Below are the code and all the weights of a small trained network. Each question names an input and a target symbol and asks about switching units off, where a switched-off unit gives its printed mean instead of its output.

import numpy as np


def w(rows, s, z=0):
    codes = np.array(rows[::2]) - 128.0
    scale = np.full(codes.shape[1], s)
    scale[-1] = z or s
    return codes * scale


def f(y):
    return np.maximum(y, 0)


def softmax(a):
    e = np.exp(a - a.max(-1, keepdims=True))
    return e / e.sum(-1, keepdims=True)


def log_softmax(a):
    a = a - a.max(-1, keepdims=True)
    return a - np.log(np.exp(a).sum(-1, keepdims=True))


def net(x, mask):
    ids = ['ΠΣΨβετφ'.index(c) for c in x.split()]
    T = len(ids)
    res = E[ids] + P[:T]
    r = res
    for j in range(2):
        rows = slice(2 * j, 2 * j + 2)
        q, k, v = (r @ M[0][rows].T for M in (Q, K, V))
        z = softmax(np.where(np.tri(T) > 0, q @ k.T / 2**0.5, -1e9)) @ v
        o = O[0][rows]
        res = res + np.where(mask[j], z, o[:, -1]) @ o[:, :-1]
    y = f(res @ A[0][:, :-1].T + A[0][:, -1])
    res = res + np.where(mask[2:10], y, B[0][:, -1]) @ B[0][:, :-1]
    return log_softmax(res[-1] @ U[:, :-1].T + U[:, -1])


Q, K, V, O, A, B = {}, {}, {}, {}, {}, {}
E = w([
[178,129,124,116,145,168,97],'Π',
[142,117,101,146,166,62,158],'Σ',
[62,156,98,165,64,155,138],'Ψ',
[107,125,199,149,148,145,119],'β',
[6,100,85,115,129,147,115],'ε',
[104,111,198,90,90,136,130],'τ',
[131,128,105,185,68,151,110],'φ',
],0.011)
P = w([
[56,220,189,8,95,82,1],'0',
[109,148,139,147,81,76,31],'1',
[137,122,116,168,94,105,54],'2',
[123,109,144,146,156,117,101],'3',
[132,121,137,153,155,138,145],'4',
[141,126,138,138,158,156,196],'5',
[143,95,129,137,146,171,217],'6',
[149,53,127,145,133,188,230],'7',
[160,20,115,146,116,195,253],'8',
],0.004)
Q[0] = w([
[2,128,97,136,111,78,177],'H1',
[86,155,113,74,122,236,21],'H1',
[191,136,89,85,150,145,89],'H2',
[91,124,130,190,65,97,132],'H2',
],0.022)
K[0] = w([
[4,87,124,129,86,144,152],'H1',
[95,164,124,125,122,75,63],'H1',
[113,93,160,146,114,196,142],'H2',
[119,164,132,104,129,68,117],'H2',
],0.028)
V[0] = w([
[124,102,99,160,154,242,101],'H1',
[112,125,193,112,73,172,66],'H1',
[160,131,113,157,155,154,123],'H2',
[90,156,176,112,66,191,1],'H2',
],0.017)
O[0] = w([
[76,228,106,63,242,134,92,3],'H1',
[188,195,122,88,124,81,254,87],'H1',
[172,65,132,93,177,177,132,74],'H2',
[214,77,148,169,82,13,6,51],'H2',
],0.0066,0.0018)
A[0] = w([
[155,162,37,168,22,233,70,53],'N1',
[140,75,119,164,148,10,86,193],'N2',
[71,129,212,56,73,171,21,110],'N3',
[223,101,156,115,144,183,123,148],'N4',
[95,125,175,164,114,201,162,87],'N5',
[177,97,146,198,112,67,63,15],'N6',
[188,108,64,194,87,171,148,179],'N7',
[77,131,173,70,91,193,158,2],'N8',
],0.013,0.0028)
B[0] = w([
[206,213,147,71,130,246,49,154],'N1',
[109,56,127,120,30,199,58,254],'N2',
[158,106,178,14,239,115,172,155],'N3',
[51,120,135,135,48,177,172,164],'N4',
[122,117,166,244,145,199,178,204],'N5',
[107,191,144,118,242,149,205,228],'N6',
[138,61,113,145,156,26,93,188],'N7',
[134,100,99,9,70,71,55,184],'N8',
],0.014,0.0088)
U = w([
[136,151,177,61,212,189,122,213],'Π',
[72,29,94,176,3,126,37,215],'Σ',
[114,206,88,127,36,149,135,38],'Ψ',
[111,149,153,202,215,132,238,172],'β',
[58,156,96,85,212,75,73,14],'ε',
[227,98,152,62,133,55,195,125],'τ',
[209,153,123,128,157,122,77,3],'φ',
],0.0055,0.0018)

Each question gives the input, a string of symbols that net reads in full, and the target symbol t.
The units are the heads (2 rows each of Q, K, V and O) and the neurons (one row each of A and B). Each row of codes is followed by its name. A weight is (code - 128) times the scale printed after its matrix; where a second scale follows, it is the last column's (O, A, B and U).
mask holds one flag per unit, heads first, then neurons. A switched-off unit (its flag False) gives its mean, the last column of its rows in O or B, instead of its output. The means were averaged over made-up inputs and are rounded, as every weight is.
A unit's drop is (log p(t) with every unit on - log p(t) with that unit switched off) / (log p(t) with every unit on - log p(t) with every unit switched off).
The circuit of an input: a set's keep is (log p(t) with only the set's units on - log p(t) with every unit switched off) / (log p(t) with every unit on - log p(t) with every unit switched off). Starting from all 10 units, units are removed one at a time, each time the one whose removal leaves the highest keep (on an exact tie, the one counted first), for as long as the keep stays at least 0.8.
circuit, biggest first: the units of the circuit, biggest drop first
unit that matters most: the unit with the biggest drop
k most important neurons: the k neurons with the biggest drops, biggest first
which heads matter: for each layer, one digit per head in row order, 1 if its drop is at least 0.15 and else 0, layers parted by /
drop when u is switched off: that unit's drop, to one decimal
input Σ Σ Π Σ φ, target φ: 4 most important neurons : (N1 N2 N7 N6)
input Σ τ β, target β: most important neuron : (N2)
input φ τ Π Ψ, target Π: 2 most important neurons : (N6 N1)
input β Σ ε ε, target ε: 2 most important neurons : (N2 N8)
input τ τ Π Σ, target Σ: circuit, biggest first : (N2 H2)
input Σ Σ Σ τ Σ Σ Σ β Ψ, target Π: which heads matter : 10
input Σ Σ Π φ, target Π: which heads matter : 00
input Π ε ε τ, target Π: circuit, biggest first : (N6 H2 N3)
input φ ε ε Σ τ, target τ: circuit, biggest first : (N2 N6 N3)
input Σ Π Π τ, target τ: circuit, biggest first : (N3 N2 N6)
input Σ Σ Π, target Π: circuit, biggest first : (N6 H2 N1)
input ε ε β, target Π: circuit, biggest first : (N6 H2 N2)
input Σ τ Σ Ψ Σ Σ, target β: 4 most important neurons : (N2 N8 N5 N1)
input Σ Π φ, target φ: unit that matters most : N1
input Σ Σ Σ β, target β: 2 most important neurons : (N5 N2)
input Σ Σ τ Π, target Π: 2 most important neurons : (N6 N3)
input Π Σ Σ τ Σ β τ ε, target ε: 2 most important neurons : (N8 N2)
input Π Σ Σ Σ Σ φ, target Π: 4 most important neurons : (N1 N2 N5 N4)
input β Σ Σ Σ ε τ Σ, target β: 3 most important neurons : (N2 N8 N1)
input τ Π Σ τ β Π Σ, target Σ: 2 most important neurons : (N6 N3)
input τ φ ε Π Σ Σ Σ Ψ, target Ψ: unit that matters most : N8
input β Σ β τ Ψ, target Ψ: drop when N6 is switched off : 0.7
